Here is a tiny trained network, its code and every weight. The questions are about switching its units off for an input and a class, where a switched-off unit gives its printed mean instead of its output.

import numpy as np


def w(rows, s, z=0):
    codes = np.array(rows[::2]) - 128.0
    scale = np.full(codes.shape[1], s)
    scale[-1] = z or s
    return codes * scale


def norm(h):
    return h / np.sqrt((h * h).mean(-1, keepdims=True) + 1e-5)


def f(y):
    return y / 2 * (1 + np.tanh(0.7978845608 * (y + 0.044715 * y**3)))


def log_softmax(a):
    a = a - a.max(-1, keepdims=True)
    return a - np.log(np.exp(a).sum(-1, keepdims=True))


def net(x, mask):
    res = np.array(x, float).reshape(1, 2) / 4 @ E
    u = 0
    for l in range(4):
        y = f(norm(res) @ A[l][:, :-1].T + A[l][:, -1])
        res = res + np.where(mask[u : u + 3], y, B[l][:, -1]) @ B[l][:, :-1]
        u += 3
    return log_softmax(norm(res)[-1] @ U[:, :-1].T + U[:, -1])


A, B = {}, {}
E = w([
[146,194,99,137,58,29,134,156,189,159],'x0',
[136,119,122,124,29,157,83,155,6,176],'x1',
],0.002)
A[0] = w([
[52,142,119,183,202,77,182,68,217,63,59],'L0N1',
[252,193,159,89,70,29,144,157,199,164,19],'L0N2',
[220,188,155,51,95,84,182,158,162,140,8],'L0N3',
],0.0019,0.0018)
B[0] = w([
[229,119,158,96,115,153,163,150,58,180,255],'L0N1',
[2,113,69,177,124,161,95,162,90,115,216],'L0N2',
[15,118,155,123,183,101,92,94,72,113,80],'L0N3',
],0.003,0.00079)
A[1] = w([
[83,107,170,81,106,94,63,28,153,150,1],'L1N1',
[251,32,226,70,167,199,159,69,60,116,115],'L1N2',
[18,110,87,124,142,144,111,132,79,124,111],'L1N3',
],0.0017,0.0054)
B[1] = w([
[65,46,219,194,119,146,80,3,108,152,23],'L1N1',
[74,149,109,148,96,95,106,141,134,132,253],'L1N2',
[160,131,165,119,112,133,115,114,163,118,111],'L1N3',
],0.0043,0.0016)
A[2] = w([
[137,181,50,93,138,108,169,234,121,125,68],'L2N1',
[87,140,80,117,75,148,43,169,118,125,111],'L2N2',
[72,42,146,106,215,252,109,122,67,78,5],'L2N3',
],0.0028,0.0019)
B[2] = w([
[84,102,156,166,104,164,80,46,124,101,251],'L2N1',
[143,106,158,129,243,125,196,85,187,108,206],'L2N2',
[22,197,26,237,4,3,75,84,212,124,165],'L2N3',
],0.0036,0.0027)
A[3] = w([
[23,199,72,182,47,15,113,128,190,133,47],'L3N1',
[104,102,199,152,120,204,99,3,151,83,71],'L3N2',
[111,76,179,99,143,83,93,143,134,160,2],'L3N3',
],0.0034,0.0036)
B[3] = w([
[52,65,105,183,145,191,67,89,63,97,253],'L3N1',
[108,137,195,193,105,144,145,75,93,165,156],'L3N2',
[11,1,211,228,165,164,30,8,25,209,91],'L3N3',
],0.0072,0.0045)
U = w([
[27,89,73,184,131,154,67,107,108,81,156],'0',
[218,172,88,41,116,114,156,202,149,110,216],'1',
[128,153,250,183,116,146,171,57,115,166,128],'2',
[140,73,163,112,157,99,113,120,120,174,20],'3',
[125,80,187,87,165,110,89,124,127,195,3],'4',
[123,74,185,93,156,87,100,124,125,183,5],'5',
],0.012,0.0054)

Each question gives the input, the list of numbers given to net, and the class t.
The units are the neurons (one row each of A and B). Each row of codes is followed by its name. A weight is (code - 128) times the scale printed after its matrix; where a second scale follows, it is the last column's (A, B and U).
mask holds one flag per neuron, layer by layer. A switched-off neuron (its flag False) gives its mean, the last column of its row in B, instead of its output. The means were averaged over made-up inputs and are rounded, as every weight is.
A unit's drop is (log p(t) with every unit on - log p(t) with that unit switched off) / (log p(t) with every unit on - log p(t) with every unit switched off).
The circuit of an input: a set's keep is (log p(t) with only the set's units on - log p(t) with every unit switched off) / (log p(t) with every unit on - log p(t) with every unit switched off). Starting from all 12 units, units are removed one at a time, each time the one whose removal leaves the highest keep (on an exact tie, the one counted first), for as long as the keep stays at least 0.8.
units of the circuit, in order: the units of the circuit, biggest drop first
unit that matters most: the unit with the biggest drop
top k neurons: the k neurons with the biggest drops, biggest first
drop when u is switched off: that unit's drop, to one decimal
input [6,7], class 1: unit that matters most : L2N3
input [5,-8], class 1: top 2 neurons : [L2N3, L3N1]
input [2,0], class 2: units of the circuit, in order : [L2N3, L3N2, L2N1]
input [3,7], class 1: units of the circuit, in order : [L3N1, L2N3]
input [4,-5], class 1: top 2 neurons : [L2N3, L1N2]
input [2,-2], class 2: top 3 neurons : [L2N1, L3N2, L2N3]
input [6,8], class 1: units of the circuit, in order : [L2N3, L3N1]
input [-2,-3], class 2: top 3 neurons : [L2N1, L1N2, L3N2]
input [-3,2], class 2: units of the circuit, in order : [L3N2, L3N1]
input [3,-1], class 2: top 3 neurons : [L2N1, L1N2, L2N3]
input [-5,-6], class 1: top 2 neurons : [L0N2, L3N1]
input [0,-3], class 2: top 2 neurons : [L2N1, L1N2]
input [5,-6], class 1: top 3 neurons : [L2N3, L1N2, L0N1]
input [0,5], class 1: units of the circuit, in order : [L3N1]
input [0,3], class 2: top 3 neurons : [L0N1, L2N1, L3N2]
input [-1,2], class 2: top 2 neurons : [L3N2, L2N1]
input [2,-7], class 1: drop when L3N1 is switched off : 0.1
input [3,0], class 2: drop when L1N2 is switched off : 1.0
input [1,-8], class 1: drop when L0N3 is switched off : 0.0
input [0,-7], class 1: unit that matters most : L3N1
input [3,-5], class 1: top 2 neurons : [L2N3, L3N1]
